Below are the code and all the weights of a small trained network. Each question names an input and a class and asks about switching units off, where a switched-off unit gives its printed mean instead of its output.

import numpy as np


def w(rows, s, z=0):
    codes = np.array(rows[::2]) - 128.0
    scale = np.full(codes.shape[1], s)
    scale[-1] = z or s
    return codes * scale


def f(y):
    return np.maximum(y, 0)


def log_softmax(a):
    a = a - a.max(-1, keepdims=True)
    return a - np.log(np.exp(a).sum(-1, keepdims=True))


def net(x, mask):
    res = np.array(x, float).reshape(1, 3) / 4 @ E
    y = f(res @ A[0][:, :-1].T + A[0][:, -1])
    res = res + np.where(mask, y, B[0][:, -1]) @ B[0][:, :-1]
    return log_softmax(res[-1] @ U[:, :-1].T + U[:, -1])


A, B = {}, {}
E = w([
[200,5,12,147,189],'x0',
[225,235,98,99,193],'x1',
[18,162,83,65,192],'x2',
],0.015)
A[0] = w([
[111,152,84,69,213,255],'N1',
[39,95,217,77,73,154],'N2',
[217,126,181,132,95,126],'N3',
[184,102,183,181,4,244],'N4',
[143,212,197,164,135,222],'N5',
[86,76,77,141,212,203],'N6',
],0.013,0.0042)
B[0] = w([
[205,207,144,41,19,234],'N1',
[119,135,250,246,122,233],'N2',
[176,134,75,140,250,216],'N3',
[66,92,100,197,161,253],'N4',
[53,220,105,161,110,234],'N5',
[238,72,239,87,32,224],'N6',
],0.012,0.019)
U = w([
[106,47,68,193,1,105],'0',
[38,150,92,152,217,74],'1',
[244,88,154,74,70,68],'2',
[120,244,89,117,51,134],'3',
[76,110,37,92,87,4],'4',
[29,138,221,188,98,142],'5',
[171,97,34,178,190,254],'6',
],0.012,0.0062)

Each question gives the input, the list of numbers given to net, and the class t.
The units are the neurons (one row each of A and B). Each row of codes is followed by its name. A weight is (code - 128) times the scale printed after its matrix; where a second scale follows, it is the last column's (A, B and U).
mask holds one flag per neuron, in row order. A switched-off neuron (its flag False) gives its mean, the last column of its row in B, instead of its output. The means were averaged over made-up inputs and are rounded, as every weight is.
A unit's drop is (log p(t) with every unit on - log p(t) with that unit switched off) / (log p(t) with every unit on - log p(t) with every unit switched off).
The circuit of an input: a set's keep is (log p(t) with only the set's units on - log p(t) with every unit switched off) / (log p(t) with every unit on - log p(t) with every unit switched off). Starting from all 6 units, units are removed one at a time, each time the one whose removal leaves the highest keep (on an exact tie, the one counted first), for as long as the keep stays at least 0.8.
units of the circuit, in order: the units of the circuit, biggest drop first
most important unit: the unit with the biggest drop
top k neurons: the k neurons with the biggest drops, biggest first
drop of u: that unit's drop, to one decimal
input [4,-8,3], class 2: most important unit	N6
input [-7,0,-8], class 1: top 2 neurons	(N3, N6)
input [-4,3,-2], class 1: top 2 neurons	(N1, N6)
input [4,-8,2], class 2: top 3 neurons	(N6, N5, N4)
input [8,-5,-6], class 6: top 4 neurons	(N4, N3, N1, N2)
input [1,1,-1], class 6: top 4 neurons	(N6, N1, N2, N5)
input [-4,-1,-7], class 1: units of the circuit, in order	(N3, N6)
input [-3,2,-3], class 1: top 2 neurons	(N1, N6)
input [-2,0,4], class 3: top 3 neurons	(N4, N1, N6)
input [1,6,-3], class 6: top 3 neurons	(N3, N6, N1)
input [-5,5,-3], class 1: top 2 neurons	(N1, N6)
input [-1,5,-6], class 6: top 2 neurons	(N3, N2)
input [-1,4,-6], class 6: drop of N2	0.1
input [2,-8,8], class 2: drop of N5	0.4
input [6,-8,5], class 2: units of the circuit, in order	(N6)
input [8,-7,-1], class 2: drop of N6	1.2
